Known rows:
[-3  1  0  2  3 -3  0  0  1  1  3 -2  1 -3 -1 -3  4 -1 -1  2 -2  0 -4  0
 -4 -2  1  4 -1 -2  1] : fabasu
[ -4  -3  -1   0   2  -3  -4  -1   6  -3 -11  -8   3  -3   4   7  -4   0
   0  11  -2  -1  -4   3  -5  -4   3  -4   0  -2   2] : niklin
[-1  2  2  1 -8 -6 -2  0  0 -8 -6 -9  4 -2 -2 12 -6  7 -2  8 -4 21 -7  3
 -5  4  2 -8 -5  1  0] : bunobun
[ -3   2   3   0   4   2   8   3   0   6   5   4   1   1   0 -10   8  -4
   1 -11   3  -8   0  -3  -1  -3   6   4  -4   4   2] : stapum
[-2 -1 -2 -1 -3 -5  1  1  4  0 -2 -1  3  0  0 -3 -1  1 -1 -1  0  0 -2  0
 -3 -3  2  0 -1 -2  2] : biske
[-4  1 -2  1  0  0  1  0  2 -2  3 -3  2 -2 -2 -2  3 -3  0 -1 -2 -1 -3  0
 -2 -2  4  4 -2 -1 -1] : legrum
[  0  -3   0  -3  -1   5   7   5   4   6  -4   6   0   3  -2 -11   4  -1
   0  -9   2  -7   1  -3   2  -1   2   5  -2  -1   1] : klemu
[ -4   4 -10   1  -2 -22  10   4  -6   4  11   6   3  -1  -2  -7   0  -1
   9 -19  -2   5   0  -8  -5   0  -6  12   7  -3   1] : gresibos
[ -4   4   6   3   3   4   5   3   4   4   6   2   0   4  -6 -15   5   0
  -4 -11   1  -8  -4  -2  -4  -5   7   7  -6   1  -2] : soplil
[-2 -1 -3  0 -2 -6  1  1  3  0 -3  0  2  0  0 -2 -1  1 -1 -1  0 -1 -3  0
 -4 -3  2  0 -1 -3  1] : truzar
[-10   2   9  -5  -1 -19   6  -3   2   4 -12  -7   1   2  -2   2  10  -6
  -1   0  -5  15  -2   5   7  -1   3   5  -4   2   0] : steflubol
[ -6   2   3   7   4  -8 -12  -2  16   0 -11 -14   2  -2   4  -2  -5  -1
 -11   7   2 -13  -4   5  -9  -8   8  -1  -3  -3  -3] : klavuk
[  2  14   5   5  14 -19   7   4   8   5   5  -4   0  -1   5  -8   4  -2
  -6 -19   7   3   1  -3  -2   6   4   7  -4  11  -4] : plapek
[-3  1 -1  1  1 -4  0  1  2  0  3 -1  1 -2 -3 -2  2 -1  2  0 -2 -2 -4 -1
 -4 -4  4  3 -1 -1  0] : pludo
[  2   0   1  -4  -3   1   7   1   2   4   5   7   1   6  -3 -11  -2   1
  -5 -10  -1  -3   0  -3   7  -1   1   8   1  -4   3] : golik
[ -2   5   3   1  -4 -12  -7  -4   2  -7   9  -9   2  -2  -1   4  -2   2
  -5   9  -6   2  -7   3  -3  -4   5  -2  -6  -3   2] : rotem
[ 1 -1  8 -3 -3 17 10  5  0  1 -4  6  1  6 -7 -4  1  5 -2 -6  0  7 -3 -1
  1  2  5 -2 -7  3  0] : delifli
[ -8   2   6  -1   2 -15   1   0   1   4  -1  -1   1   0  -1  -2   3  -3
   4   1  -2   4  -6  -1  -5  -4   1   4  -3  -1   4] : ziflak
[-1  0 -1  0 -3 -4  1  1  4  1 -3 -2  2  0  1 -2 -1  0 -1  0  0  2 -2  0
 -2 -1  1  0  0 -2  1] : grigruso
[ -1  -2   0  -1  -6  10   9   7   2   3  -6   6   1   3 -10  -9  10   3
   1  -5   2  12  -3  -1   0   3   0   1  -6   3  -1] : gristi

Facts:
(babok, Δ, mebun); (bipi, Δ, bugun); (brigen, Δ, fifas)
(bugun, Δ, mokla); (dasuk, Δ, tufli); (delifli, Δ, sturodrek)
(denosol, Δ, klavuk); (desko, Δ, pliborum); (dores, Δ, niklin)
(dotem, Δ, bunobun); (drigrar, Δ, groruk); (dromuk, Δ, fifas)
(fesabom, Δ, bebe); (fifas, Δ, dromuk); (fleklak, Δ, lofur)
(fliflitris, Δ, mopadis); (flikem, Δ, rotem); (floga, Δ, gadron)
(gadra, Δ, tufli); (golik, Δ, fasum); (gresibos, Δ, kifli)
(gristi, Δ, gadron); (gritu, Δ, steren); (kabrim, Δ, dramos)
(kefe, Δ, dramos); (klemu, Δ, dromuk); (klidas, Δ, dodro)
(mebir, Δ, desko); (muren, Δ, fledre); (nestis, Δ, groruk)
(nokem, Δ, fliflitris); (nunun, Δ, bugun); (pigi, Δ, fasum)
(piro, Δ, rogra); (plapek, Δ, traflukluk); (plemi, Δ, tudruk)
(plesor, Δ, rotem); (plubrir, Δ, padek); (pupus, Δ, fledre)
(reven, Δ, teflar); (rostim, Δ, moplal); (sobrum, Δ, pitrek)
(soplil, Δ, fliflitris); (stapum, Δ, tugredo); (stogril, Δ, nolal)
(stoplun, Δ, tugredo); (studes, Δ, meplu); (tinir, Δ, steren)
(trula, Δ, fifas); (zinelem, Δ, kastuve); (zusodar, Δ, tugredo)
(zuze, Δ, sedam); (bebe, Σ, klidas); (bebe, Σ, dodro)
(bipi, Σ, desker); (bipi, Σ, teflar); (bisto, Σ, fopel)
(bivus, Σ, fidar); (brigen, Σ, namir); (brigen, Σ, stoplun)
(brorim, Σ, kiklu); (destor, Σ, voskulus); (destor, Σ, liston)
(destor, Σ, padek); (devolar, Σ, plesor); (doduvam, Σ, loster)
(drebok, Σ, roke); (drebok, Σ, klemu); (dufle, Σ, flikem)
(fabasu, Σ, fopel); (fabasu, Σ, lofur); (fabasu, Σ, raseto)
(fledre, Σ, pupus); (fliflitris, Σ, fidar); (flodis, Σ, nazes)
(flofastul, Σ, tupe); (flokater, Σ, klisi); (flokater, Σ, denosol)
(fluda, Σ, floga); (fopi, Σ, dores); (fopi, Σ, flikem)
(fotrem, Σ, fidar); (gresibos, Σ, bebe); (gresibos, Σ, truzar)
(gritu, Σ, dotem); (grodru, Σ, fopi); (kabrim, Σ, plitun)
(kefe, Σ, kiklu); (kifli, Σ, ziflak); (kiklu, Σ, plapek)
(kiklu, Σ, grodru); (klafa, Σ, bisto); (klafa, Σ, dasuk)
(klidider, Σ, traflukluk); (klidider, Σ, dufle); (kliplovo, Σ, destor)
(kliplovo, Σ, gresibos); (klisi, Σ, noguk); (klisi, Σ, suruk)
(laskosim, Σ, tedripan); (legrum, Σ, doduvam); (legrum, Σ, greza)
(liston, Σ, nogroval); (lofur, Σ, nogroval); (loster, Σ, steflubol)
(mopadis, Σ, stuklam); (muren, Σ, greza); (namir, Σ, biske)
(namir, Σ, mebir); (nazes, Σ, kiklu); (nazes, Σ, fopi)
(nazes, Σ, flikem); (nestis, Σ, steflubol); (nogroval, Σ, fasum)
(nolal, Σ, brorim); (padek, Σ, brove); (pagrizi, Σ, klidider)
(pigi, Σ, nibar); (pigi, Σ, floga); (piro, Σ, plemi)
(plapek, Σ, padek); (plapek, Σ, dasuk); (plitun, Σ, plapek)
(pludo, Σ, klidas); (raseto, Σ, stuklam); (rotem, Σ, bugun)
(silek, Σ, tedripan); (skuplan, Σ, tradil); (sobrum, Σ, vitunu)
(soplil, Σ, gresibos); (stapum, Σ, biske); (stapum, Σ, suruk)
(steflubol, Σ, lifu); (steren, Σ, dromuk); (stesam, Σ, brove)
(suruk, Σ, padek); (tedripan, Σ, loster); (trirum, Σ, ferun)
(tudruk, Σ, lifu); (tufli, Σ, bralo); (tupe, Σ, piro)
(vitunu, Σ, grodru); (voskulus, Σ, nari); (zabrun, Σ, nestis)
(ziflak, Σ, zabrun)

Rows:
No name comes twice in this set of rows, the named rows included.
[  4   4   6  -2 -10   1   8   5  -3   0   1   3   1   4  -9  -3   3   6
  -5 -12   0  10  -4   0   1   7   3  -4  -9   2   0]	dotem
[ -5   7   0   5  10 -17   3  -3   7  -4   1 -14   6  -9  13   3   1   1
   2   3   4  13  -2   3 -10  -2   7  -2  -2  15   4]	padek
[ -4   0   2  -3  -3 -13   2   0   4   3 -11  -3   2   2   0   0   3  -1
  -2   0  -1   7  -2   2   2   0   0   1  -2  -1   3]	lifu
[ -2   3   6   6   2  -2  -2   3  12   7  -5  -1   0   4  -3 -17   5  -2
 -13 -13   6 -19  -1   2  -3  -7  10   3  -7  -3  -3]	denosol
[-10   1   8  -3   2 -20   3  -1   2   6  -3  -3   1   1  -2  -1   4  -3
   4   2  -3   9  -6   1  -3  -4   0   5  -3   0   5]	zabrun

The same objects again, as new rows of numbers:
Known rows:
[ -7   5  -3  -9   7 -12  13   7   4  -9  -2  11  -4   2  -1   2   1  -2
  -6  -9   6  -4   9   3  -2   8] : trula
[-1  3  0  3 -2 -5 -3  3 -2  1  0 -4  2  0 17  6  5  1  2  4  3  2 -3  6
  0  1] : pludo
[ -4   5  -2   6 -12   3   0   4   2  -4   0  -1   0   0   1  -5   7  -1
   8   1   3   1  -3   6   3 -12] : flokater
[-12   3   3   2   8   3   7   1  -1  -6  -2  -1  -1  -4  -1  -4  -2   3
  -2  -5   4   0   5   1   4   5] : piro
[-2  3 -2  4 -9  3 -7  4  7 -5 -2 -1  0 -2 -5 -2 10  3  9  3  1 -1  0  4
 -2 -8] : biske
[ 2  3 -3  3 -2  2 -3  3 -3 -3  1 -3  0 -4  4 -4  0  2  4  1  3  1  0  4
 -1 -1] : rogra
[ 2  3 -3  3 -4  1  0  3 -4 -2  2 -3  0 -4  5 -5  0  0  4  1  4  1  0  4
  0 -3] : trirum
[ 0  3  1  2  1 -5 -8  4  0  1 -2 -4  2 -1 14  8  6  3  2  5  2  1 -1  5
 -3  4] : dodro
[-2  4 -2  5 -9  3 -7  5  5 -4 -3 -1  0 -1 -3 -3  8  2  8  2  2  0 -1  4
  0 -9] : noguk
[-13   3   5   3  10   6   5   1  -4  -9  -4  -1  -1  -2   0  -2  -4   3
  -3  -6   5   0   5   1   2   3] : gristi
[ -3   2  -2   5  -6   0 -10   6   0  -1  -4   0  -1  -3   2  -9  -4   0
   4   0  -1   1  -6   5   2  -9] : brorim
[-4  3  0  5 -7  0 -2  8  0  5 -3  4  3 -9 -2 -6 -2  1  1  4 -1  0  7  9
 -4  0] : fasum
[ 3  4 -6  6 -6  7  2  0 -9  1  0 -3 -1 -4  8  6  0  0  5 -1  4 -2 -2  8
  1 -1] : legrum
[ -1   9   6  -5  26   5  15   6   8   3  -2  -4  -3  -5  -4 -13  -1   7
   2  -3   0   0  -2   3  21  20] : nunun
[ 2  3 -3  3 -2  2 -3  3 -3 -2  1 -4  0 -4  4 -4  0  2  4  2  3  1  0  4
 -1 -2] : kastuve
[-2  5 -2  6 -9  3 -3  7  1 -2 -3  0  2  0  4 -5  6 -1  4  2  3  1 -2  6
  4 -7] : destor
[ 4  3 -7  6 -4  8 -2  0 -8  1 -2 -3 -2 -5  6  8  0  2  5 -1  3 -3 -1  8
 -1  3] : zabrun
[ 4  4 -3  5 -3  5 -5  8 -3  0 -3  1  2 -4  2 -8  3  1  1  3  4  1  2  4
  0  1] : nogroval
[-16   2   6   3   7   2   6   1   0  -4  -4   1   0  -6  -3  -1  -5   4
  -3  -4   1  -1   9   4  -1   4] : pupus
[-16   3   3   6   3   6  12  -2  -5  -2  -4   1  -1  -6   1   7  -6   2
  -2  -7   2  -2   7   8   1   4] : muren

Rows:
No name comes twice in this set of rows, the named rows included.
[-16   4   4   6   1   5   2   5   5  -5  -8   4  -1  -1  -4  -6   1   1
  -1  -6   2   0   1   2   7  -3]	plapek
[-11   4   1   7   8  12   7  -3  -8  -5  -7  -1  -2  -3   2  12  -4   3
  -1  -8   4  -4   5   6   1   7]	nestis
[ 2  5 -3  5 -5  4 -4  8 -2  0 -3  1  2 -3  3 -8  4  0  2  3  4  1  1  4
  2 -1]	liston
[-3  4 -2  6 -8  3 -7  7  2 -2 -4  1  0 -2  0 -7  3  0  5  1  1  1 -3  5
  3 -9]	plitun
[ 0  4 -2  5 -6  2 -4  6  0 -2 -2 -1  1 -2  3 -4  6  1  4  2  3  1 -1  5
  1 -4]	voskulus
[-15   0   5   3   9   0  -5   2   1  -4  -7   2  -3  -5   0  -6 -11   2
  -3  -7  -2  -1  -2   1   4   1]	dores
[ 5  2 -5  4 -2  6 -6  1 -5  0 -2 -3 -1 -6  3  6  1  3  5  1  2 -3  0  6
 -4  4]	greza
[-7  4 -1 -7  8 -8  9  5  3 -9 -2  8 -4  0 -3  1  1  0 -4 -7  5 -3  9  2
 -2  9]	klemu
[-14   4   6   3   8  -2   4   3   1  -2  -5   0   2   0  12   8   4   3
  -4  -2   3   1   2   3   3   8]	gresibos
[ -4   2  -2   6  -6   0  -7   5  -1  -2  -3   0  -1  -2   4  -9  -4  -1
   4  -1   0   1  -6   5   3 -10]	nolal
[-2  5 -1  6 -7 -1 -2  6  0  0 -2 -1  2  1 13  1  7 -1  3  3  3  2 -3  6
  3 -5]	kliplovo
[  6   3  -4   3  -1   5  -7   8  -4   0  -3   1   1  -6   0 -10   0   2
   0   3   4   0   3   3  -1   4]	stuklam
[ -3   4  -2   5 -11   3  -1   3   4  -5   0  -2   0  -1  -2  -3   8   1
   9   1   3   0  -1   5   1 -12]	namir

The same objects again, as new rows of numbers:
Known rows:
[  7  -7 -12  13   1  -6   7  20 -17  10  15 -12  -2  -9   5  -3  -2   0
 -14 -13 -17  -2  -5  -4   4  -1] : biske
[ 13  22  -3 -14 -23  10   4  21  -5   3  25 -18   9 -37   9  -8  -7  -6
 -17  -9 -18  15  10 -10   2 -12] : stapum
[ 12 -13  10   9   5   1  -5  26 -22  16  18   5  10   4 -10  18   4  -7
 -14   7 -27   8  12  13  -3  -2] : floga
[  8 -10 -17  22   5 -11   9  17 -11  16  17 -10   1 -15   4   7 -10  -5
 -15  -3 -20  -1  -9  -8   6   1] : teflar
[  7  -6 -11  18  -5  -5   8  19 -14  11  15 -10  -3  -8   4  -3  -2  -2
 -15  -8 -16   0  -7  -9   0   0] : brove
[  4  -5  -9  21  -7   4   8  20  -7  13  15  -3   1  -1  -1  -8  -5   4
  -7  -3 -12   4  -4  -9   2  -4] : klidas
[  6  -6  -9  21  -1   0  10  17  -7  13  15  -4   2  -7   4   1  -6   0
 -11   1  -9   2  -6 -15   5  -4] : pludo
[  7  -6 -10  20  -6  -4   9  19 -12  13  16  -8  -1  -7   3  -2  -4  -3
 -13  -4 -14   0  -7 -12   1  -1] : nari
[  8  -4 -11  13   1   1   6  22  -1  12  17  -2  -3  -5   1  -1  -3   4
  -7  -6 -15   2  -2  -6   3  -1] : fesabom
[  8  -7 -14  18   3  -5   7  20  -7  14  17  -7  -1 -11   2   2  -7  -1
 -11  -5 -18   0  -4  -7   4  -1] : tradil
[ 10  -4 -11  20   4  -2   8  17  -3   8  12  -4  -4 -14   2   6  -3  -1
 -14  -1 -14   3  -8  -7   3   2] : pagrizi
[  7  -6 -12  15   0   0   6  23   1  13  17  -2  -3  -3   0  -4  -4   6
  -6  -6 -17   3  -3  -3   3   1] : pupus
[  6   1  -8  32 -10   2  13  31   4   8  11   0  -1   4   7   5   1  -1
  -1 -10 -37  -2   7  -2  17  -2] : gadra
[ 11  -3 -10  21   2  -2   9  18  -4   6  11  -4  -6 -15   3   6  -1  -3
 -15  -2 -13   3  -9  -7   1   3] : nazes
[  8  -4 -11  14   2   1   6  22  -1  12  17  -2  -3  -5   1  -1  -3   4
  -7  -6 -15   2  -1  -5   3  -1] : zuze
[  9  -9 -15  20   6 -10   9  16 -10  15  16  -9   1 -15   6   9  -8  -5
 -14  -2 -18  -1  -8 -10   7   1] : mebun
[ 13   7  -2  19   2  12  27  22 -21  23  10   2  -2 -23 -15   4   1   9
   6 -22  11 -10   7 -26  -2  -9] : soplil
[  9  -9 -15  20   6 -10   9  16 -10  15  16  -9   1 -15   6   9  -8  -6
 -14  -2 -18  -2  -8 -10   7   1] : klavuk
[  9  -9 -13  20  -6 -13  10  18 -11  16  18  -9  -3 -10   7   7  -7 -10
 -16  -1 -17  -4 -10 -16  -1   2] : lofur
[  9  -9 -15  20   6 -10   9  16 -10  15  16  -9   0 -15   6   9  -8  -5
 -14  -2 -17  -2  -8 -10   6   1] : meplu

Rows:
No name comes twice in this set of rows, the named rows included.
[ 11  20  -7 -11 -22   9   2  23  -7   5  27 -20  10 -38   5 -11 -10  -5
 -17 -11 -25  15  10  -5   3 -12]	stoplun
[ 14   7  -7  16   9   8  24  25 -18  23  13   1  -6 -28 -17   7   0   9
   6 -27   3 -11   8 -18  -2  -6]	nokem
[  6  -4  -7  18  -7   5   9  20  -5  12  15  -1   0   0   1  -6  -3   4
  -7  -2  -9   4  -4 -12   2  -4]	gresibos
[ 11  -3  -9  14  -3  -5   9  20  -4  10  15  -5  -6  -8   6   6  -1  -5
 -13  -3 -13  -2  -7 -14  -2   2]	klafa
[  7  -5 -12  15   0   0   5  23  -2  13  17  -3  -3  -5  -1  -3  -4   4
  -7  -6 -16   3  -2  -4   2  -1]	dotem
[ 11  -4  -9  13  -6  -7   9  21  -2  13  18  -4  -6  -6   6   7  -3  -6
 -11  -1 -13  -3  -6 -17  -3   1]	fabasu
[  8  -8 -12  17   4  -6   8  19  -4  14  16  -6  -1  -9   4   4  -6   0
 -10  -3 -16   1  -6  -7   5   2]	desko
[ 13  20  -7  -7 -22  11   2  23   1   8  28 -14  10 -40   2  -7 -12  -6
 -14  -3 -24  17   9  -8   3 -12]	zusodar
[ 10  -5 -11  16  -6  -7   9  21  -6  12  17  -6  -6  -8   4   3  -3  -5
 -13  -4 -17  -2  -7 -12  -3   2]	bisto
[  5  -7 -10  23  -5  -1  10  18 -12  14  15  -6   2  -6   2  -3  -6  -1
 -12  -1 -12   2  -7 -13   3  -4]	truzar
[  7  -9 -12  21  -3 -11  10  16 -18  11  13 -13  -1 -12   7   2  -4  -7
 -19  -5 -16  -2 -12 -11   2   2]	padek
[  7  -5  -9  18  -6  -4   9  19 -11  12  15  -7  -2  -6   4  -1  -3  -2
 -13  -4 -12   0  -7 -14   1  -2]	voskulus
[ 10  -1  -7  16   0   3   7  20   1   6  12   0  -7  -8   1   1   1   3
 -10  -3 -12   5  -6  -5  -1   2]	sobrum

